Below are the code and all the weights of a small trained network. Each question names an input and a target symbol and asks about switching units off, where a switched-off unit gives its printed mean instead of its output.

import numpy as np


def w(rows, s, z=0):
    codes = np.array(rows[::2]) - 128.0
    scale = np.full(codes.shape[1], s)
    scale[-1] = z or s
    return codes * scale


def f(y):
    return y / 2 * (1 + np.tanh(0.7978845608 * (y + 0.044715 * y**3)))


def softmax(a):
    e = np.exp(a - a.max(-1, keepdims=True))
    return e / e.sum(-1, keepdims=True)


def log_softmax(a):
    a = a - a.max(-1, keepdims=True)
    return a - np.log(np.exp(a).sum(-1, keepdims=True))


def net(x, mask):
    ids = ['ΛΞΣΦΩαβγδεζμπτ'.index(c) for c in x.split()]
    T = len(ids)
    res = E[ids] + P[:T]
    r = res
    for j in range(2):
        rows = slice(2 * j, 2 * j + 2)
        q, k, v = (r @ M[0][rows].T for M in (Q, K, V))
        z = softmax(np.where(np.tri(T) > 0, q @ k.T / 2**0.5, -1e9)) @ v
        o = O[0][rows]
        res = res + np.where(mask[j], z, o[:, -1]) @ o[:, :-1]
    y = f(res @ A[0][:, :-1].T + A[0][:, -1])
    res = res + np.where(mask[2:14], y, B[0][:, -1]) @ B[0][:, :-1]
    return log_softmax(res[-1] @ U[:, :-1].T + U[:, -1])


Q, K, V, O, A, B = {}, {}, {}, {}, {}, {}
E = w([
[114,111,136,127],'Λ',
[101,162,90,156],'Ξ',
[128,173,121,114],'Σ',
[135,78,117,104],'Φ',
[121,171,76,82],'Ω',
[94,88,116,133],'α',
[137,120,116,125],'β',
[90,216,79,115],'γ',
[67,213,86,138],'δ',
[132,140,99,103],'ε',
[76,129,88,119],'ζ',
[38,165,132,5],'μ',
[163,83,92,92],'π',
[52,163,109,150],'τ',
],0.022)
P = w([
[206,87,218,233],'0',
[128,104,26,2],'1',
[119,122,28,3],'2',
[113,137,26,14],'3',
[108,136,30,14],'4',
[99,138,38,17],'5',
[98,135,41,23],'6',
],0.0093)
Q[0] = w([
[243,139,194,242],'head 1',
[149,86,208,180],'head 1',
[74,199,113,132],'head 2',
[75,130,26,1],'head 2',
],0.0095)
K[0] = w([
[33,163,25,47],'head 1',
[131,89,132,128],'head 1',
[98,105,193,101],'head 2',
[135,121,253,209],'head 2',
],0.011)
V[0] = w([
[105,185,132,77],'head 1',
[5,100,108,233],'head 1',
[196,220,71,180],'head 2',
[130,229,131,112],'head 2',
],0.013)
O[0] = w([
[57,117,117,147,2],'head 1',
[95,96,247,49,55],'head 1',
[67,15,77,125,121],'head 2',
[69,81,120,195,8],'head 2',
],0.013,0.0076)
A[0] = w([
[144,152,128,98,126],'neuron 1',
[73,183,107,100,132],'neuron 2',
[164,89,182,249,165],'neuron 3',
[84,88,109,167,112],'neuron 4',
[157,136,78,93,134],'neuron 5',
[120,147,177,116,109],'neuron 6',
[173,104,147,128,255],'neuron 7',
[122,148,176,186,190],'neuron 8',
[136,109,51,206,155],'neuron 9',
[80,107,160,85,114],'neuron 10',
[159,104,83,96,118],'neuron 11',
[84,167,108,98,140],'neuron 12',
],0.018,0.012)
B[0] = w([
[142,157,168,155,193],'neuron 1',
[166,87,154,104,162],'neuron 2',
[115,57,95,97,133],'neuron 3',
[215,255,164,88,154],'neuron 4',
[88,75,145,168,253],'neuron 5',
[18,127,132,85,139],'neuron 6',
[105,154,23,121,191],'neuron 7',
[198,49,220,55,131],'neuron 8',
[17,201,147,131,188],'neuron 9',
[146,130,193,203,163],'neuron 10',
[136,126,164,179,224],'neuron 11',
[155,47,105,137,162],'neuron 12',
],0.008,0.032)
U = w([
[130,179,175,155,84],'Λ',
[150,50,79,112,182],'Ξ',
[87,140,128,115,132],'Σ',
[123,131,152,144,196],'Φ',
[91,155,142,132,68],'Ω',
[145,121,128,89,212],'α',
[138,171,156,74,73],'β',
[133,125,153,245,176],'γ',
[170,127,205,201,2],'δ',
[65,74,99,120,131],'ε',
[168,39,165,127,85],'ζ',
[117,123,159,123,160],'μ',
[219,180,147,131,104],'π',
[87,102,166,138,95],'τ',
],0.012,0.0068)

Each question gives the input, a string of symbols that net reads in full, and the target symbol t.
The units are the heads (2 rows each of Q, K, V and O) and the neurons (one row each of A and B). Each row of codes is followed by its name. A weight is (code - 128) times the scale printed after its matrix; where a second scale follows, it is the last column's (O, A, B and U).
mask holds one flag per unit, heads first, then neurons. A switched-off unit (its flag False) gives its mean, the last column of its rows in O or B, instead of its output. The means were averaged over made-up inputs and are rounded, as every weight is.
A unit's drop is (log p(t) with every unit on - log p(t) with that unit switched off) / (log p(t) with every unit on - log p(t) with every unit switched off).
The circuit of an input: a set's keep is (log p(t) with only the set's units on - log p(t) with every unit switched off) / (log p(t) with every unit on - log p(t) with every unit switched off). Starting from the 12 units with the biggest drops (on a tie, the unit counted first), units are removed one at a time, each time the one whose removal leaves the highest keep (on an exact tie, the one counted first), for as long as the keep stays at least 0.8.
circuit, biggest first: the units of the circuit, biggest drop first
unit that matters most: the unit with the biggest drop
top k neurons: the k neurons with the biggest drops, biggest first
input α Σ Λ β Λ, target β: circuit, biggest first => (head 1; head 2)
input δ δ Φ, target δ: top 2 neurons => (neuron 10; neuron 4)
input β δ α, target Ξ: unit that matters most => neuron 9
input δ β β, target δ: circuit, biggest first => (head 1; neuron 10; head 2; neuron 4)
input τ π Φ β β δ, target τ: circuit, biggest first => (head 1; neuron 6)
input π α γ, target γ: circuit, biggest first => (head 1; neuron 5)
input α Λ ε α δ, target β: circuit, biggest first => (head 1; head 2)
input Ξ ε Λ Φ, target ζ: circuit, biggest first => (head 1; neuron 9)
input Ω π μ Σ Ξ, target Ω: circuit, biggest first => (head 2; neuron 9; neuron 4; head 1)
input δ Ω α, target δ: circuit, biggest first => (head 1; neuron 10; head 2; neuron 4)
input Ω π β Φ, target Ω: circuit, biggest first => (head 2; neuron 4; neuron 9; head 1)
input Φ Φ τ π ζ, target π: top 2 neurons => (neuron 9; neuron 1)
input γ Λ μ, target ζ: top 3 neurons => (neuron 12; neuron 9; neuron 2)
input Ξ π β π β, target ζ: top 3 neurons => (neuron 9; neuron 10; neuron 1)
input Σ π π δ, target Σ: circuit, biggest first => (head 2; neuron 4; neuron 9; neuron 10)
input δ μ Φ β Φ Φ γ, target δ: circuit, biggest first => (head 1; neuron 10; neuron 7)
input τ β π Λ τ π Φ, target τ: top 2 neurons => (neuron 10; neuron 6)
input γ α β π Ξ, target Λ: unit that matters most => neuron 4
input τ β Φ β β, target τ: top 3 neurons => (neuron 10; neuron 6; neuron 4)
input ε Σ π α Φ μ, target ζ: top neuron => (neuron 7)
input δ ε π Ω ε π ε, target δ: top 4 neurons => (neuron 10; neuron 4; neuron 7; neuron 9)
input Φ π δ, target π: top 2 neurons => (neuron 9; neuron 1)
